<80>: [132 114 106 101 140 148 108 135 142 122 120 176 116 133 152 126 162 160
 161  99 199 106]
<87>: [ 93 137 162 180 138 114 123  87 124 146 100  83 187  91 106 117 158 112
 154  78  60 100]
<6>: [103  99 106  97 136 136  90  99 133 133 117 134 155 128 124 128 168 137
 117  63 199 123]
<27>: [ 93 137 162 180 138 114 123  87 124 146 100 117 101 133 132 118  85 119
 122 201  80 164]
<41>: [161 132 136 113 112 111 156 142 114 137 142  95  99 108 109 149  73 105
  63 190  90 183]
<104>: [103  99 106  97 168 136  90  99 133 133 117 134 155 128 124 128 168 137
 117  63 157  92]
succ: [80] | [164]
succ: [105] | [63]
q: [ 93 137 162 180 138 114 123  87 124 146 100 117 101 133 132 118  85 119
 122 201  80 164] | <27>
q: [132 114 106 101 140 148 108 135 142 122 120 176 116 133 152 126 162 160
 161  99 199 106] | <80>

<93>: [157  76 144 138 103  72 120 151 155  98 105 112 113  80 143 122 124 114
 147 180 120 164 136 104 177 151 160  73 116 149 122 141 164 141 125 134
 123 132 137 120 124 127 104 141 150 119 145 144 135 130 127 131 151 121
 116]
<32>: [125 136 125 141 125 114 123 125 135 132 135 136 121 131 120 131 130 140
 138 135 136 143 138 119 129 124 138 137 136 131 122 142 126 118 135 120
 123 132 135 131 126 133 115 133 126 127 125 121 138 133 126 121 127 122
 130]
<21>: [157  76 144 138 103  72 151 151 155  98 105 112 113  80 143 122 124 114
 147 180 120 164 136 104 177 151 160  73 187 129 165 140 132 110 117 182
 191 128 158 197 125 116 155 129 105 117 145 122 111 128  76 123  97 144
 134]
q: [125 136 125 141 125 114 123 125 135 132 135 136 121 131 120 131 130 140
 138 135 136 143 138 119 129 124 138 137 136 131 122 142 126 118 135 120
 123 132 135 131 126 133 115 133 126 127 125 121 138 133 126 121 127 122
 130] | <32>
succ: [97] | [144]
q: [157  76 144 138 103  72 151 151 155  98 105 112 113  80 143 122 124 114
 147 180 120 164 136 104 177 151 160  73 187 129 165 140 132 110 117 182
 191 128 158 197 125 116 155 129 105 117 145 122 111 128  76 123  97 144
 134] | <21>
q: [157  76 144 138 103  72 120 151 155  98 105 112 113  80 143 122 124 114
 147 180 120 164 136 104 177 151 160  73 116 149 122 141 164 141 125 134
 123 132 137 120 124 127 104 141 150 119 145 144 135 130 127 131 151 121
 116] | <93>
succ: [182] | [191]

<83>: [118  73 118 135 169 125 114 195 191 109  97 125 169 137 136  64 177 108
 177 152  72  89 121 110]
<52>: [118  73 118 135 169 125 114 195 191 109  97 125 169 137 155 100 177 149
 124 188  74 144 184 128]
<84>: [116  73 109 135 169 125 114 195 191 109  97 125 169 137 136  64 177 109
 177 152  72  89 121 183]
<98>: [220 174 171 124  82 139 109  55 192 123 223 130 107  91 132 137 107 154
 173 201 114 155 162 183]
q: [118  73 118 135 169 125 114 195 191 109  97 125 169 137 155 100 177 149
 124 188  74 144 184 128] | <52>
succ: [123] | [223]
succ: [184] | [128]

<173>: [120 154 168 188 112]
<108>: [140 119 130 123 129]
<54>: [138 115 150 121 117]
<143>: [142 149 139 193 147]
<79>: [127 127 119 129 131]
<175>: [142 108 104 107 112]
<82>: [137  84 162 124  58]
<114>: [121 119 129 126 120]
<43>: [125 128 123 128 125]
<20>: [139 140 116 169 135]
<49>: [136 134 134 140 139]
succ: [168] | [188]
succ: [136] | [134]
succ: [162] | [124]
succ: [115] | [150]
succ: [107] | [112]

<130>: [159 107 163 106]
<4>: [156  99 114 126]
<155>: [129 120 112 174]
<77>: [111 121 120 170]
<131>: [158 130 119 121]
<48>: [141  95 116 162]
succ: [119] | [121]
succ: [158] | [130]
succ: [129] | [120]
succ: [159] | [107]
succ: [95] | [116]
succ: [107] | [163]
succ: [99] | [114]

<16>: [125 129 159 128 125 127 128 126 125 129 127 129 130 127 128 129 129]
<118>: [139 138  82 144 152 105  84 167 141  80 126  86  90  91  89 110 116]
<25>: [119 132 147 140 111 104 164 114 105 130 140 172 144 148 165 139 142]
<106>: [116 138 167 145 102 102 191 104  97 188 144 202 160 168 192 150 153]
succ: [89] | [110]
succ: [150] | [153]
succ: [110] | [116]
succ: [160] | [168]
succ: [152] | [105]

